Here is a tiny trained network, its code and every weight. The questions are about switching its units off for an input and a target symbol, where a switched-off unit gives its printed mean instead of its output.

import numpy as np


def w(rows, s, z=0):
    codes = np.array(rows[::2]) - 128.0
    scale = np.full(codes.shape[1], s)
    scale[-1] = z or s
    return codes * scale


def f(y):
    return y / 2 * (1 + np.tanh(0.7978845608 * (y + 0.044715 * y**3)))


def softmax(a):
    e = np.exp(a - a.max(-1, keepdims=True))
    return e / e.sum(-1, keepdims=True)


def log_softmax(a):
    a = a - a.max(-1, keepdims=True)
    return a - np.log(np.exp(a).sum(-1, keepdims=True))


def net(x, mask):
    ids = ['ΔΘΣαβεμ'.index(c) for c in x.split()]
    T = len(ids)
    res = E[ids] + P[:T]
    u = 0
    for l in range(2):
        r = res
        for j in range(3):
            rows = slice(2 * j, 2 * j + 2)
            q, k, v = (r @ M[l][rows].T for M in (Q, K, V))
            z = softmax(np.where(np.tri(T) > 0, q @ k.T / 2**0.5, -1e9)) @ v
            o = O[l][rows]
            res = res + np.where(mask[u + j], z, o[:, -1]) @ o[:, :-1]
        u += 3
        y = f(res @ A[l][:, :-1].T + A[l][:, -1])
        res = res + np.where(mask[u : u + 8], y, B[l][:, -1]) @ B[l][:, :-1]
        u += 8
    return log_softmax(res[-1] @ U[:, :-1].T + U[:, -1])


Q, K, V, O, A, B = {}, {}, {}, {}, {}, {}
E = w([
[112,100,160],'Δ',
[139,143,127],'Θ',
[118,100,142],'Σ',
[189,51,2],'α',
[110,141,223],'β',
[113,101,155],'ε',
[104,220,219],'μ',
],0.0086)
P = w([
[121,102,74],'0',
[101,170,109],'1',
[146,92,163],'2',
[201,179,179],'3',
[119,187,87],'4',
[122,71,155],'5',
[182,86,252],'6',
[110,189,56],'7',
[112,57,136],'8',
[222,160,215],'9',
],0.012)
Q[0] = w([
[103,111,16],'0.h0',
[73,80,8],'0.h0',
[212,158,112],'0.h1',
[230,195,168],'0.h1',
[112,219,97],'0.h2',
[202,220,254],'0.h2',
],0.0069)
K[0] = w([
[110,122,231],'0.h0',
[25,221,254],'0.h0',
[39,115,205],'0.h1',
[33,231,100],'0.h1',
[116,220,233],'0.h2',
[194,130,10],'0.h2',
],0.0059)
V[0] = w([
[221,40,94],'0.h0',
[213,157,100],'0.h0',
[134,125,27],'0.h1',
[179,2,156],'0.h1',
[101,182,153],'0.h2',
[170,51,144],'0.h2',
],0.0068)
O[0] = w([
[203,177,188,125],'0.h0',
[253,151,58,146],'0.h0',
[92,91,38,31],'0.h1',
[174,13,186,4],'0.h1',
[10,201,80,163],'0.h2',
[226,105,246,90],'0.h2',
],0.0055,0.0016)
A[0] = w([
[29,124,75,60],'0.n0',
[153,52,104,119],'0.n1',
[47,164,229,114],'0.n2',
[58,163,172,58],'0.n3',
[103,155,130,162],'0.n4',
[48,208,2,155],'0.n5',
[203,104,41,2],'0.n6',
[186,50,6,137],'0.n7',
],0.0068,0.0064)
B[0] = w([
[202,123,13,121],'0.n0',
[141,160,229,128],'0.n1',
[180,199,38,218],'0.n2',
[173,148,171,122],'0.n3',
[134,94,125,183],'0.n4',
[142,123,3,255],'0.n5',
[163,163,206,104],'0.n6',
[86,221,210,158],'0.n7',
],0.0065,0.0036)
Q[1] = w([
[24,66,91],'1.h0',
[2,91,49],'1.h0',
[174,109,178],'1.h1',
[235,115,122],'1.h1',
[100,116,139],'1.h2',
[136,208,30],'1.h2',
],0.0094)
K[1] = w([
[131,177,84],'1.h0',
[141,214,120],'1.h0',
[224,128,60],'1.h1',
[178,123,195],'1.h1',
[169,35,160],'1.h2',
[160,106,254],'1.h2',
],0.0097)
V[1] = w([
[122,115,43],'1.h0',
[81,211,208],'1.h0',
[59,85,52],'1.h1',
[135,168,211],'1.h1',
[60,254,143],'1.h2',
[116,70,180],'1.h2',
],0.0073)
O[1] = w([
[123,111,216,178],'1.h0',
[43,6,2,136],'1.h0',
[66,222,219,120],'1.h1',
[106,69,65,122],'1.h1',
[108,179,109,253],'1.h2',
[66,114,189,17],'1.h2',
],0.0058,0.0043)
A[1] = w([
[95,179,246,162],'1.n0',
[134,28,73,150],'1.n1',
[74,89,137,73],'1.n2',
[177,188,47,187],'1.n3',
[117,106,207,160],'1.n4',
[104,47,94,84],'1.n5',
[168,105,102,3],'1.n6',
[67,127,148,126],'1.n7',
],0.011,0.0063)
B[1] = w([
[187,199,2,191],'1.n0',
[123,169,224,154],'1.n1',
[188,159,106,117],'1.n2',
[72,91,239,255],'1.n3',
[69,94,23,147],'1.n4',
[219,208,135,127],'1.n5',
[150,123,89,120],'1.n6',
[205,137,52,130],'1.n7',
],0.0087,0.0094)
U = w([
[182,165,58,72],'Δ',
[148,98,118,175],'Θ',
[136,102,121,57],'Σ',
[157,220,179,32],'α',
[199,103,254,61],'β',
[122,102,111,250],'ε',
[20,157,177,100],'μ',
],0.0086,0.002)

Each question gives the input, a string of symbols that net reads in full, and the target symbol t.
The units are the heads (2 rows each of Q, K, V and O) and the neurons (one row each of A and B). Each row of codes is followed by its name. A weight is (code - 128) times the scale printed after its matrix; where a second scale follows, it is the last column's (O, A, B and U).
mask holds one flag per unit, layer by layer, with each layer's heads first. A switched-off unit (its flag False) gives its mean, the last column of its rows in O or B, instead of its output. The means were averaged over made-up inputs and are rounded, as every weight is.
A unit's drop is (log p(t) with every unit on - log p(t) with that unit switched off) / (log p(t) with every unit on - log p(t) with every unit switched off).
top k neurons: the k neurons with the biggest drops, biggest first
k most important neurons of layer l: the k neurons of layer l with the biggest drops, biggest first
heads that matter: for each layer, one digit per head in row order, 1 if its drop is at least 0.15 and else 0, layers parted by /
input μ μ β μ Δ α, target Δ: top 3 neurons	0.n7; 0.n5; 1.n0
input α μ Σ μ α, target μ: top 3 neurons	1.n3; 0.n7; 1.n1
input Σ α α ε, target β: heads that matter	101 / 010
input μ α Δ μ Δ Θ, target Δ: 3 most important neurons of layer 0	0.n5; 0.n0; 0.n2
input μ μ α β, target β: top 2 neurons	1.n3; 1.n0
input α μ β Θ, target β: heads that matter	101 / 010
input μ Δ β Θ μ β μ μ Θ, target Δ: top 4 neurons	0.n5; 1.n3; 1.n0; 0.n7
input Θ Θ μ α μ Σ μ Σ, target μ: top 2 neurons	1.n3; 1.n0
input μ μ β μ Θ ε, target Δ: heads that matter	101 / 110
input μ β Δ, target Δ: top 2 neurons	1.n0; 0.n5
input α μ Δ μ μ ε, target β: top 2 neurons	1.n1; 1.n0
input μ ε μ Δ μ β Δ μ β, target Δ: heads that matter	101 / 010
input μ α Δ μ μ ε, target Δ: 2 most important neurons of layer 1	1.n3; 1.n0
input μ Δ Σ, target Δ: top 3 neurons	1.n0; 0.n5; 1.n3
input Δ μ μ μ ε, target μ: top 4 neurons	1.n3; 1.n1; 1.n0; 0.n5
input Σ μ α Σ, target β: top 4 neurons	0.n7; 1.n0; 1.n3; 1.n4
input μ β Δ α Δ μ, target Δ: heads that matter	000 / 010
input Δ β α Δ, target β: top neuron	0.n7
input μ Δ α, target Δ: 4 most important neurons of layer 0	0.n7; 0.n5; 0.n2; 0.n0
input μ μ Δ μ Δ Δ, target Δ: 2 most important neurons of layer 0	0.n5; 0.n0
input α μ β, target β: 2 most important neurons of layer 1	1.n1; 1.n0
input μ Δ Θ Σ α μ μ Δ β, target Δ: top 3 neurons	0.n5; 1.n3; 1.n0
input μ μ μ, target Δ: top 2 neurons	1.n0; 0.n5
input Θ Σ μ α, target β: top 2 neurons	1.n0; 1.n4
input α μ Δ, target β: 2 most important neurons of layer 1	1.n1; 1.n0
input Σ α μ Θ Θ, target μ: 2 most important neurons of layer 1	1.n3; 1.n0
input α ε μ, target β: 3 most important neurons of layer 0	0.n7; 0.n1; 0.n6
input Θ β μ μ Δ, target μ: 2 most important neurons of layer 1	1.n3; 1.n1
